Each row is followed by its class number. Each block has new classes, again numbered from 0 up, in any order.
[ 0.92  0.52  0.01  0.18 -0.04 -0.49  0.33 -0.74  0.07  0.15  0.53 -0.64
 -0.09  0.84 -0.01 -0.30 -1.37 -0.12  0.18  0.05  0.80  0.19  0.86] | 1
[ 0.48  0.52  0.47  0.68 -0.44 -0.40  0.27  0.46  0.04 -0.08  0.57 -0.75
 -0.67  0.51 -0.26 -0.62 -0.15  0.44  0.54  1.06  0.39 -0.72  1.16] | 1
[-0.01 -0.09  0.30  0.65  0.51  0.32  0.85  0.20 -0.11  0.95  0.62 -0.47
  0.06  0.38  0.09 -0.48 -0.32 -0.26 -0.19  0.99  0.68 -0.36  0.39] | 1
[ 0.15  0.42 -0.32  1.54  0.17  0.09 -1.30 -0.19  0.14 -0.01 -0.08  0.32
 -0.59  1.03 -0.49  0.34 -0.55 -0.10 -1.25 -0.52 -0.23  0.84  1.91] | 0
[-0.61 -0.67 -1.21  0.03  1.15 -0.35 -1.10  0.16  0.01  1.63  0.13 -0.18
 -0.01  0.84 -0.23 -1.24  0.25  0.18  0.18 -0.14  0.38 -0.07  1.13] | 0
[ 0.47  0.94  1.09 -0.01 -0.52 -0.11  0.79  0.11 -0.26 -0.33  0.43  0.07
  0.05  0.57 -0.69  0.03  0.79  0.46  0.35  0.69  0.28 -0.66 -0.12] | 1
[-0.33 -0.90 -0.72  0.30  0.12 -0.46 -1.55  0.79 -0.26 -0.47 -0.41 -0.11
 -0.27  0.91  0.47  0.16  0.34  0.22  0.47  0.06 -0.65  0.54  0.47] | 0
[-0.18 -0.47  0.54  1.17  0.47  0.51 -0.09  0.51 -0.29  1.26  0.14 -0.12
  0.06  0.28  0.17 -0.11 -0.55  0.87 -0.65  0.69  0.55 -0.19 -0.72] | 1
[-0.11 -0.37  0.16  1.27  0.99  0.14 -0.91  0.60 -0.36  0.04 -0.38  0.30
  0.29  0.86 -0.03  0.62 -1.09 -0.29 -1.57  0.10 -0.10  1.55  0.93] | 0
[ 0.47 -0.34  0.28  0.16 -1.09  0.38 -1.13  0.31 -0.02  0.25 -0.67 -0.14
 -0.09  0.84  0.32  0.62 -0.40  0.23 -0.07 -0.71 -0.61  0.22 -0.79] | 0

A new block, with new classes numbered from 0.
[ 1.09  0.28 -0.35  0.74  0.19 -0.33  0.39 -1.04 -0.04 -0.06  0.11  0.90
 -0.09 -0.02 -0.29  0.19 -0.49 -0.87 -0.21 -0.18 -2.54  0.25  0.08] | 0
[ 0.47 -0.60 -0.37 -0.45  0.30  0.44  0.43  0.53 -0.21  0.22 -0.44  0.63
 -0.42 -0.60 -1.21  0.18 -0.13  0.08 -0.27 -0.68 -0.33 -0.50 -0.18] | 0
[-0.39 -0.30 -0.35 -0.15  0.16 -0.60 -0.53 -0.58 -0.34  2.89  1.44 -0.60
  0.77  0.03 -0.39 -0.66 -0.27 -1.59 -0.83  0.67 -2.58  1.16  1.63] | 1
[ 0.25 -0.22  0.14 -0.13  0.37 -0.84  0.64 -2.51 -1.04  2.47  1.23  0.99
  0.82 -0.81  0.27 -1.01 -0.75 -2.15 -1.19 -0.83 -3.67  0.81  1.79] | 1
[ 0.76 -0.11  0.40  0.24  0.07 -0.44  0.72 -2.17 -0.45  0.20  0.39  0.75
  0.12 -0.19 -0.11 -0.66 -0.18 -0.37 -0.47 -0.12 -1.65  0.34  1.17] | 2
[-0.56  0.08  0.34 -0.04  0.24 -0.37  0.62 -1.14 -0.06  0.08  0.54 -0.01
  0.78  0.15  1.35 -1.02 -0.28  0.15  0.14  0.92 -0.74  0.12  0.86] | 2
[ 0.92  0.05 -0.21 -0.04  0.05 -0.33  0.53 -1.12  0.15 -0.31 -0.03  1.01
 -0.26 -1.00  0.62  0.20 -0.52 -0.95  0.01 -0.03 -2.82 -0.24  0.26] | 0
[ 0.36  0.31  0.48  0.81  0.49 -1.12  1.03 -2.90 -0.58  0.07  0.69  0.29
  0.82  0.94 -0.02 -0.73 -0.55 -0.86 -0.48  0.58 -2.55  1.20  1.05] | 2
[-0.17 -0.10 -0.06 -0.10  0.21  0.10  0.20 -1.12 -0.01 -0.23  0.17 -0.57
 -0.08  0.43  0.02  0.42  0.22 -0.53 -0.46  0.68  0.10  1.74 -0.10] | 0
[ 0.95  0.00 -0.38  0.24 -0.14 -0.01  0.50 -1.75  0.54 -0.32  0.74 -0.30
 -0.73 -0.46  0.43  0.00 -0.67 -1.11 -0.38  0.13 -2.66  0.44  0.11] | 0
[ 0.65 -0.06  0.10 -0.05 -0.07 -0.22  0.41 -1.55 -1.14  1.50  0.35 -0.56
  0.18 -0.11 -0.17 -0.88  0.05 -0.48 -0.33 -0.37 -1.60  0.36  2.67] | 2
[-1.85 -0.87  0.69 -1.13  0.42  0.32  0.78  0.40 -1.01  2.00  0.29 -0.36
  0.53 -0.79  0.41 -1.94 -0.13  1.21 -0.36  0.73  1.48 -0.44  0.74] | 1
[ 0.31  0.04  0.03 -0.36  0.15 -0.43  0.32 -1.36 -0.47  0.20  0.43 -1.17
  0.39  0.40 -0.23 -0.60 -0.26 -0.62 -0.17  0.73 -0.59  0.93  2.01] | 2
[ 0.57  0.01 -0.27  0.28  0.19 -0.34  0.02 -0.64  0.00  0.39  0.10  0.59
  0.13 -0.20 -0.44  0.28 -0.20 -0.88 -0.26 -0.07 -1.50 -0.12  0.22] | 0
[ 0.26  0.61 -0.09  0.39 -0.02 -0.85  0.55 -1.95  0.04 -0.40  0.38  1.06
  0.07 -0.39  1.69 -0.07 -0.52 -1.22  0.15 -0.34 -2.48  0.03  0.56] | 0
[ 0.12  1.20  0.62  0.56 -0.04 -1.59  0.45 -3.49 -0.70 -0.11  0.68 -0.44
  1.03  1.43  1.91 -0.66 -0.15 -1.01  0.01  0.59 -1.68  1.26  2.10] | 2
[ 0.83  0.55  0.01  0.49 -0.19 -0.64  0.35 -1.34  0.10 -0.12  0.16  0.62
  0.13 -0.17  0.56  0.28  0.20 -0.96 -0.05 -0.58 -2.20  0.06  0.70] | 0
[-0.01  0.60 -1.13  0.12 -0.35 -0.13  0.06  0.83 -0.39  0.10 -0.75 -0.34
 -0.60 -0.22  1.16  0.48 -0.84 -0.53  0.84 -0.52 -0.51 -1.02  0.90] | 0
[-2.99 -1.39 -1.15 -0.43  0.41  1.81 -1.02  5.59  0.78  0.83 -0.46 -1.14
 -0.51 -1.18 -0.57  0.48 -0.67  2.04  0.08  0.92  4.20 -1.59 -4.32] | 1
[ 0.38 -0.25 -0.06 -0.36  0.24 -0.42  0.22 -0.70  0.00  0.08  0.25  0.24
  0.04 -0.41 -0.38  0.09 -0.28 -0.70 -0.44 -0.20 -1.17  0.30  0.30] | 0
[-0.06  0.51  0.54  0.54  0.30 -0.83  1.11 -2.68 -0.15 -0.66  0.40  1.27
  0.30 -0.23  1.19 -1.02 -0.94 -0.23  0.45  0.24 -1.85 -0.02  0.75] | 1
[ 0.70  1.08  1.20  0.07  0.09 -2.18  0.26 -4.13 -0.27 -0.08  1.23  0.30
  1.65  0.97  0.99 -1.34  0.05 -1.63 -0.25 -0.01 -1.44  1.14  3.08] | 1
[-0.18  0.89  0.71  0.28  0.22 -1.30  0.42 -2.42  0.14  0.24  0.79  1.12
  1.17  0.02  1.50 -0.56 -0.42 -1.49 -0.21 -0.28 -1.93  0.51  0.71] | 1
